Below are the code and all the weights of a small trained network. Each question names an input and a target symbol and asks about switching units off, where a switched-off unit gives its printed mean instead of its output.

import numpy as np


def w(rows, s, z=0):
    codes = np.array(rows[::2]) - 128.0
    scale = np.full(codes.shape[1], s)
    scale[-1] = z or s
    return codes * scale


def norm(h):
    return h / np.sqrt((h * h).mean(-1, keepdims=True) + 1e-5)


def f(y):
    return y / 2 * (1 + np.tanh(0.7978845608 * (y + 0.044715 * y**3)))


def softmax(a):
    e = np.exp(a - a.max(-1, keepdims=True))
    return e / e.sum(-1, keepdims=True)


def log_softmax(a):
    a = a - a.max(-1, keepdims=True)
    return a - np.log(np.exp(a).sum(-1, keepdims=True))


def net(x, mask):
    ids = ['ΛΞΠΦΨαβγδεζθμτ'.index(c) for c in x.split()]
    T = len(ids)
    res = E[ids] + P[:T]
    q, k, v = (norm(res) @ M[0].T for M in (Q, K, V))
    z = softmax(np.where(np.tri(T) > 0, q @ k.T / 4**0.5, -1e9)) @ v
    res = res + np.where(mask[0], z, O[0][:, -1]) @ O[0][:, :-1]
    y = f(norm(res) @ A[0][:, :-1].T + A[0][:, -1])
    res = res + np.where(mask[1:9], y, B[0][:, -1]) @ B[0][:, :-1]
    return log_softmax(norm(res)[-1] @ U[:, :-1].T + U[:, -1])


Q, K, V, O, A, B = {}, {}, {}, {}, {}, {}
E = w([
[126,91,123,160],'Λ',
[117,160,111,116],'Ξ',
[131,81,97,129],'Π',
[137,122,129,143],'Φ',
[112,181,134,67],'Ψ',
[146,111,100,117],'α',
[95,108,118,134],'β',
[87,116,157,123],'γ',
[101,59,135,111],'δ',
[159,80,107,140],'ε',
[128,159,164,136],'ζ',
[144,145,113,118],'θ',
[154,253,155,179],'μ',
[121,101,88,91],'τ',
],0.026)
P = w([
[114,102,126,134],'0',
[114,104,126,133],'1',
[189,128,188,88],'2',
[126,119,124,143],'3',
[117,106,126,135],'4',
[188,146,178,69],'5',
[136,130,121,149],'6',
[117,106,125,136],'7',
[205,157,175,65],'8',
[141,135,120,153],'9',
[117,106,125,136],'10',
[254,129,174,114],'11',
],0.015)
Q[0] = w([
[122,55,112,98],'head 0',
[104,96,29,222],'head 0',
[9,146,72,144],'head 0',
[169,57,252,178],'head 0',
],0.024)
K[0] = w([
[137,79,113,79],'head 0',
[137,57,42,176],'head 0',
[41,107,81,135],'head 0',
[144,94,253,156],'head 0',
],0.028)
V[0] = w([
[119,185,76,136],'head 0',
[2,76,117,50],'head 0',
[146,123,139,161],'head 0',
[193,229,71,177],'head 0',
],0.0039)
O[0] = w([
[51,78,255,70,20],'head 0',
[167,211,227,157,114],'head 0',
[139,128,77,125,148],'head 0',
[17,26,228,50,5],'head 0',
],0.0037,0.0013)
A[0] = w([
[254,150,180,88,191],'neuron 0',
[136,137,95,167,151],'neuron 1',
[72,95,89,89,68],'neuron 2',
[183,120,101,127,76],'neuron 3',
[49,93,142,107,2],'neuron 4',
[136,183,134,164,96],'neuron 5',
[165,132,148,29,223],'neuron 6',
[67,146,161,117,73],'neuron 7',
],0.017,0.0033)
B[0] = w([
[253,154,173,121,247],'neuron 0',
[159,140,150,128,149],'neuron 1',
[105,156,114,108,145],'neuron 2',
[100,128,151,109,179],'neuron 3',
[169,117,113,161,141],'neuron 4',
[117,92,109,125,142],'neuron 5',
[214,109,130,148,207],'neuron 6',
[80,146,134,110,158],'neuron 7',
],0.028,0.011)
U = w([
[132,71,151,240,55],'Λ',
[110,209,108,115,204],'Ξ',
[104,104,103,79,233],'Π',
[106,114,253,196,7],'Φ',
[161,146,121,119,129],'Ψ',
[138,144,142,13,67],'α',
[141,157,91,221,133],'β',
[80,138,172,195,254],'γ',
[132,66,70,175,165],'δ',
[120,28,181,106,145],'ε',
[87,168,234,73,79],'ζ',
[165,114,69,161,114],'θ',
[132,210,180,172,108],'μ',
[155,135,47,70,81],'τ',
],0.021,0.0078)

Each question gives the input, a string of symbols that net reads in full, and the target symbol t.
The units are the heads (4 rows each of Q, K, V and O) and the neurons (one row each of A and B). Each row of codes is followed by its name. A weight is (code - 128) times the scale printed after its matrix; where a second scale follows, it is the last column's (O, A, B and U).
mask holds one flag per unit, heads first, then neurons. A switched-off unit (its flag False) gives its mean, the last column of its rows in O or B, instead of its output. The means were averaged over made-up inputs and are rounded, as every weight is.
A unit's drop is (log p(t) with every unit on - log p(t) with that unit switched off) / (log p(t) with every unit on - log p(t) with every unit switched off).
The circuit of an input: a set's keep is (log p(t) with only the set's units on - log p(t) with every unit switched off) / (log p(t) with every unit on - log p(t) with every unit switched off). Starting from all 9 units, units are removed one at a time, each time the one whose removal leaves the highest keep (on an exact tie, the one counted first), for as long as the keep stays at least 0.8.
units of the circuit, in order: the units of the circuit, biggest drop first
top k neurons: the k neurons with the biggest drops, biggest first
drop of u: that unit's drop, to one decimal
input γ Φ ε α Ξ Π Ξ, target Π: top 2 neurons : (neuron 0; neuron 5)
input τ ε Φ Ξ ε ε ζ Λ, target Λ: units of the circuit, in order : (neuron 0; neuron 6; neuron 1; neuron 7)
input Λ Π ε γ μ ζ θ, target θ: top 2 neurons : (neuron 6; neuron 0)
input δ γ ζ θ, target θ: top 3 neurons : (neuron 0; neuron 4; neuron 6)
input δ Π α ε ζ, target ζ: top 4 neurons : (neuron 6; neuron 7; neuron 0; neuron 5)
input ε Ξ γ μ ε ε τ α Ξ ε β, target β: top 4 neurons : (neuron 4; neuron 0; neuron 6; neuron 2)
input ε ε γ Ξ θ α θ β, target β: top 4 neurons : (neuron 4; neuron 0; neuron 6; neuron 3)
input γ δ θ Π ε γ Λ, target Λ: top 3 neurons : (neuron 0; neuron 6; neuron 7)
input δ Π Π Φ γ, target γ: top 4 neurons : (neuron 0; neuron 6; neuron 7; neuron 4)
input ε ε Ψ Ξ α, target α: top 3 neurons : (neuron 0; neuron 6; neuron 3)
input Ξ Ξ θ ζ ε, target ε: drop of neuron 0 : 0.9
input Ψ ε μ Ξ τ Λ α α, target α: drop of neuron 7 : 0.1
input α Ξ α Ξ Ξ ε δ ζ θ γ, target γ: drop of neuron 6 : 0.6
input Π ε Ψ β Ξ, target Ξ: drop of neuron 6 : 0.0
